Here is a tiny trained network, its code and every weight. The questions are about switching its units off for an input and a class, where a switched-off unit gives its printed mean instead of its output.

import numpy as np


def w(rows, s, z=0):
    codes = np.array(rows[::2]) - 128.0
    scale = np.full(codes.shape[1], s)
    scale[-1] = z or s
    return codes * scale


def f(y):
    return y / 2 * (1 + np.tanh(0.7978845608 * (y + 0.044715 * y**3)))


def log_softmax(a):
    a = a - a.max(-1, keepdims=True)
    return a - np.log(np.exp(a).sum(-1, keepdims=True))


def net(x, mask):
    res = np.array(x, float).reshape(1, 5) / 4 @ E
    y = f(res @ A[0][:, :-1].T + A[0][:, -1])
    res = res + np.where(mask, y, B[0][:, -1]) @ B[0][:, :-1]
    return log_softmax(res[-1] @ U[:, :-1].T + U[:, -1])


A, B = {}, {}
E = w([
[131,2,83],'x0',
[194,170,21],'x1',
[127,127,128],'x2',
[127,128,129],'x3',
[248,93,166],'x4',
],0.0084)
A[0] = w([
[135,147,143,127],'N1',
[139,120,137,140],'N2',
[104,122,139,112],'N3',
[132,78,128,108],'N4',
[168,192,71,173],'N5',
[130,123,158,145],'N6',
[48,147,104,172],'N7',
[118,149,89,145],'N8',
[128,182,175,241],'N9',
[65,141,69,254],'N10',
[171,140,157,184],'N11',
[117,105,194,189],'N12',
[110,50,79,196],'N13',
[129,103,91,107],'N14',
[79,76,149,36],'N15',
[141,119,117,136],'N16',
[121,93,69,85],'N17',
[181,102,58,194],'N18',
[123,37,72,177],'N19',
[127,133,139,104],'N20',
[2,145,94,236],'N21',
],0.018,0.0046)
B[0] = w([
[145,114,116,138],'N1',
[147,120,130,134],'N2',
[123,126,113,139],'N3',
[128,85,151,150],'N4',
[51,226,46,202],'N5',
[142,85,118,146],'N6',
[117,198,184,196],'N7',
[91,150,114,151],'N8',
[222,118,143,204],'N9',
[7,150,161,203],'N10',
[193,95,101,170],'N11',
[146,23,104,193],'N12',
[42,69,178,196],'N13',
[132,117,173,144],'N14',
[67,135,74,165],'N15',
[143,138,137,135],'N16',
[110,113,208,157],'N17',
[242,166,194,202],'N18',
[63,60,253,203],'N19',
[124,112,117,127],'N20',
[103,254,207,247],'N21',
],0.021,0.013)
U = w([
[184,165,232,247],'0',
[212,40,13,244],'1',
[99,179,106,129],'2',
[222,176,98,26],'3',
[33,93,149,89],'4',
[133,1,132,30],'5',
[88,118,191,40],'6',
],0.0094,0.0012)

Each question gives the input, the list of numbers given to net, and the class t.
The units are the neurons (one row each of A and B). Each row of codes is followed by its name. A weight is (code - 128) times the scale printed after its matrix; where a second scale follows, it is the last column's (A, B and U).
mask holds one flag per neuron, in row order. A switched-off neuron (its flag False) gives its mean, the last column of its row in B, instead of its output. The means were averaged over made-up inputs and are rounded, as every weight is.
A unit's drop is (log p(t) with every unit on - log p(t) with that unit switched off) / (log p(t) with every unit on - log p(t) with every unit switched off).
The circuit of an input: a set's keep is (log p(t) with only the set's units on - log p(t) with every unit switched off) / (log p(t) with every unit on - log p(t) with every unit switched off). Starting from the 12 units with the biggest drops (on a tie, the unit counted first), units are removed one at a time, each time the one whose removal leaves the highest keep (on an exact tie, the one counted first), for as long as the keep stays at least 0.8.
units of the circuit, in order: the units of the circuit, biggest drop first
top k neurons: the k neurons with the biggest drops, biggest first
drop when u is switched off: that unit's drop, to one decimal
input [0,-3,8,-5,-8], class 0: units of the circuit, in order -> (N21)
input [-6,1,8,0,-5], class 2: units of the circuit, in order -> (N5 N19)
input [7,7,0,4,-1], class 6: top 2 neurons -> (N18 N13)
input [0,2,-4,5,6], class 3: top 2 neurons -> (N21 N19)
input [2,0,-1,0,-3], class 4: top 2 neurons -> (N18 N9)
input [-4,1,6,8,-1], class 2: top 2 neurons -> (N18 N19)
input [1,-3,-5,-6,-3], class 4: top 2 neurons -> (N18 N9)
input [6,0,-7,4,-3], class 4: top 4 neurons -> (N13 N9 N10 N15)
input [-7,4,-3,0,0], class 2: top 2 neurons -> (N5 N18)
input [8,-3,-6,-6,-4], class 4: top 2 neurons -> (N13 N15)
input [-4,-5,-8,8,1], class 1: drop when N19 is switched off -> 0.1
input [-5,-3,8,-5,3], class 1: drop when N21 is switched off -> 0.1
input [-8,5,1,1,-7], class 2: drop when N5 is switched off -> 0.3
input [-2,5,5,-7,0], class 2: units of the circuit, in order -> (N5)
